Below are the code and all the weights of a small trained network. Each question names an input and a target symbol and asks about switching units off, where a switched-off unit gives its printed mean instead of its output.

import numpy as np


def w(rows, s, z=0):
    codes = np.array(rows[::2]) - 128.0
    scale = np.full(codes.shape[1], s)
    scale[-1] = z or s
    return codes * scale


def f(y):
    return y / 2 * (1 + np.tanh(0.7978845608 * (y + 0.044715 * y**3)))


def softmax(a):
    e = np.exp(a - a.max(-1, keepdims=True))
    return e / e.sum(-1, keepdims=True)


def log_softmax(a):
    a = a - a.max(-1, keepdims=True)
    return a - np.log(np.exp(a).sum(-1, keepdims=True))


def net(x, mask):
    ids = ['ζηθμτω'.index(c) for c in x.split()]
    T = len(ids)
    res = E[ids] + P[:T]
    u = 0
    for l in range(2):
        q, k, v = (res @ M[l].T for M in (Q, K, V))
        z = softmax(np.where(np.tri(T) > 0, q @ k.T / 2**0.5, -1e9)) @ v
        res = res + np.where(mask[u], z, O[l][:, -1]) @ O[l][:, :-1]
        u += 1
        y = f(res @ A[l][:, :-1].T + A[l][:, -1])
        res = res + np.where(mask[u : u + 12], y, B[l][:, -1]) @ B[l][:, :-1]
        u += 12
    return log_softmax(res[-1] @ U[:, :-1].T + U[:, -1])


Q, K, V, O, A, B = {}, {}, {}, {}, {}, {}
E = w([
[63,106,66,106,29,63,130,128],'ζ',
[102,161,124,185,132,193,125,99],'η',
[191,153,154,84,160,110,208,116],'θ',
[117,83,202,175,144,193,91,108],'μ',
[228,215,158,134,130,240,160,111],'τ',
[123,53,147,137,254,134,138,157],'ω',
],0.018)
P = w([
[10,156,158,133,202,96,68,172],'0',
[104,111,105,125,83,153,107,152],'1',
[121,106,109,126,91,143,93,156],'2',
[128,105,115,127,105,138,90,166],'3',
[121,120,113,133,93,153,119,161],'4',
[118,121,106,135,95,143,122,169],'5',
[179,165,136,165,132,181,129,145],'6',
[97,105,153,153,128,156,135,148],'7',
[101,101,153,151,141,159,127,143],'8',
[155,131,116,130,106,176,153,158],'9',
],0.011)
Q[0] = w([
[201,139,200,114,201,6,117,10],'L0H0',
[143,194,253,231,34,166,89,77],'L0H0',
],0.0069)
K[0] = w([
[226,27,117,135,200,103,145,128],'L0H0',
[93,253,174,113,148,40,69,45],'L0H0',
],0.0054)
V[0] = w([
[1,226,121,109,207,160,147,34],'L0H0',
[86,24,229,171,88,227,251,90],'L0H0',
],0.0041)
O[0] = w([
[6,107,140,123,176,107,189,176,253],'L0H0',
[154,180,107,167,59,138,136,111,207],'L0H0',
],0.015,0.0021)
A[0] = w([
[95,123,194,179,90,116,110,132,116],'L0N0',
[153,136,148,113,47,136,95,191,119],'L0N1',
[157,154,150,129,138,136,137,77,253],'L0N2',
[141,132,141,2,140,82,178,85,249],'L0N3',
[165,107,120,32,55,219,200,103,251],'L0N4',
[110,139,148,109,174,162,88,161,136],'L0N5',
[79,132,61,180,139,126,117,126,224],'L0N6',
[117,108,45,146,62,36,160,114,252],'L0N7',
[154,119,175,79,99,113,55,109,16],'L0N8',
[192,162,152,158,122,139,120,122,76],'L0N9',
[123,141,148,146,118,179,90,112,137],'L0N10',
[148,77,212,102,151,234,164,136,201],'L0N11',
],0.0093,0.0023)
B[0] = w([
[31,157,166,199,176,142,121,54,134],'L0N0',
[129,106,67,179,101,133,163,62,142],'L0N1',
[160,113,121,139,106,57,138,142,173],'L0N2',
[106,126,255,133,106,68,118,185,153],'L0N3',
[74,125,115,208,174,70,88,109,236],'L0N4',
[128,214,98,138,80,179,212,162,156],'L0N5',
[174,95,110,205,152,231,179,158,140],'L0N6',
[149,175,87,145,167,137,99,149,145],'L0N7',
[123,138,110,105,66,151,141,72,118],'L0N8',
[66,119,81,126,94,98,118,108,171],'L0N9',
[137,102,33,96,93,137,89,75,160],'L0N10',
[112,108,48,130,110,110,117,181,254],'L0N11',
],0.0079,0.013)
Q[1] = w([
[122,179,98,226,119,126,5,149],'L1H0',
[238,116,207,97,172,70,146,254],'L1H0',
],0.0073)
K[1] = w([
[62,253,162,81,209,148,141,166],'L1H0',
[194,66,29,106,116,94,113,37],'L1H0',
],0.0049)
V[1] = w([
[134,126,75,192,199,248,222,59],'L1H0',
[3,23,227,196,136,167,9,49],'L1H0',
],0.0051)
O[1] = w([
[188,136,174,246,60,118,171,100,254],'L1H0',
[177,1,215,181,129,100,81,93,42],'L1H0',
],0.012,0.0072)
A[1] = w([
[90,159,148,145,13,172,138,88,121],'L1N0',
[51,186,124,87,172,80,99,107,199],'L1N1',
[94,72,141,124,118,134,12,57,117],'L1N2',
[172,112,182,147,111,63,144,98,95],'L1N3',
[105,103,103,86,168,110,205,177,187],'L1N4',
[222,2,166,118,112,103,187,110,11],'L1N5',
[90,156,105,95,122,174,13,137,107],'L1N6',
[140,98,109,177,160,114,134,189,235],'L1N7',
[127,182,225,75,74,138,177,170,63],'L1N8',
[85,87,59,200,80,75,145,158,203],'L1N9',
[108,140,142,171,83,229,117,107,6],'L1N10',
[141,188,210,125,126,61,173,134,240],'L1N11',
],0.008,0.0024)
B[1] = w([
[113,104,119,83,89,121,201,107,194],'L1N0',
[174,118,105,134,121,64,87,110,160],'L1N1',
[129,199,112,155,133,176,96,109,137],'L1N2',
[95,126,126,151,186,114,100,95,163],'L1N3',
[201,126,136,175,85,91,96,91,164],'L1N4',
[2,196,95,96,147,99,114,188,152],'L1N5',
[148,33,129,217,164,56,150,110,141],'L1N6',
[177,106,238,52,121,189,89,123,183],'L1N7',
[150,157,103,133,150,203,101,67,144],'L1N8',
[150,130,96,77,138,170,108,156,251],'L1N9',
[131,113,153,115,115,109,148,129,179],'L1N10',
[138,80,137,86,62,58,232,223,165],'L1N11',
],0.0079,0.02)
U = w([
[138,177,151,158,122,121,98,82,18],'ζ',
[152,76,56,166,249,106,205,76,137],'η',
[138,102,156,88,80,56,166,127,230],'θ',
[84,144,78,42,108,163,166,114,92],'μ',
[207,93,157,68,133,224,81,187,245],'τ',
[205,86,134,113,34,134,123,2,86],'ω',
],0.007,0.0011)

Each question gives the input, a string of symbols that net reads in full, and the target symbol t.
The units are the heads (2 rows each of Q, K, V and O) and the neurons (one row each of A and B). Each row of codes is followed by its name. A weight is (code - 128) times the scale printed after its matrix; where a second scale follows, it is the last column's (O, A, B and U).
mask holds one flag per unit, layer by layer, with each layer's heads first. A switched-off unit (its flag False) gives its mean, the last column of its rows in O or B, instead of its output. The means were averaged over made-up inputs and are rounded, as every weight is.
A unit's drop is (log p(t) with every unit on - log p(t) with that unit switched off) / (log p(t) with every unit on - log p(t) with every unit switched off).
The circuit of an input: a set's keep is (log p(t) with only the set's units on - log p(t) with every unit switched off) / (log p(t) with every unit on - log p(t) with every unit switched off). Starting from the 12 units with the biggest drops (on a tie, the unit counted first), units are removed one at a time, each time the one whose removal leaves the highest keep (on an exact tie, the one counted first), for as long as the keep stays at least 0.8.
units of the circuit, in order: the units of the circuit, biggest drop first
unit that matters most: the unit with the biggest drop
top k neurons: the k neurons with the biggest drops, biggest first
k most important neurons of layer l: the k neurons of layer l with the biggest drops, biggest first
drop of u: that unit's drop, to one decimal
input ω η τ θ θ ω θ μ η, target ω: top 2 neurons => [L0N5, L0N6]
input θ ζ ω ζ η, target η: units of the circuit, in order => [L1H0, L1N6, L0N3]
input ζ τ θ ζ τ θ θ θ ζ μ, target τ: top 2 neurons => [L0N11, L0N6]
input η τ θ θ ω θ η, target θ: top 2 neurons => [L1N5, L0N0]
input ζ θ ω μ, target τ: units of the circuit, in order => [L0H0, L1H0]
input τ τ τ ω τ τ η, target μ: units of the circuit, in order => [L1H0, L0N4, L0N5, L0H0]
input ω θ τ θ τ θ τ τ ζ, target ω: units of the circuit, in order => [L0H0, L1H0]
input τ τ θ ζ, target μ: units of the circuit, in order => [L1H0, L0N4, L1N9]
input τ τ ω τ θ μ τ, target μ: unit that matters most => L0H0
input θ τ μ μ η, target η: units of the circuit, in order => [L1H0, L0N3, L1N6]
input η μ μ, target θ: units of the circuit, in order => [L1H0, L1N5, L0H0]
input μ θ ω μ τ ζ, target ζ: 3 most important neurons of layer 0 => [L0N0, L0N11, L0N7]
input μ θ τ, target ζ: top 4 neurons => [L1N5, L0N0, L1N2, L1N3]
input ω θ ζ, target ω: top 2 neurons => [L0N5, L0N7]
input τ ζ τ τ, target μ: top 2 neurons => [L0N5, L0N4]
input μ θ τ ζ τ μ η, target ζ: 4 most important neurons of layer 1 => [L1N5, L1N2, L1N3, L1N11]
input η θ τ μ θ μ θ τ η, target θ: 2 most important neurons of layer 0 => [L0N6, L0N0]
input θ ζ τ τ τ τ τ ζ, target η: top 3 neurons => [L1N6, L0N3, L0N7]
input η θ τ μ, target θ: drop of L1N5 => 1.6
input ζ μ τ μ ω ω θ τ τ, target τ: drop of L0N0 => 0.1
input η τ η η ζ τ θ τ, target θ: drop of L0H0 => 0.6
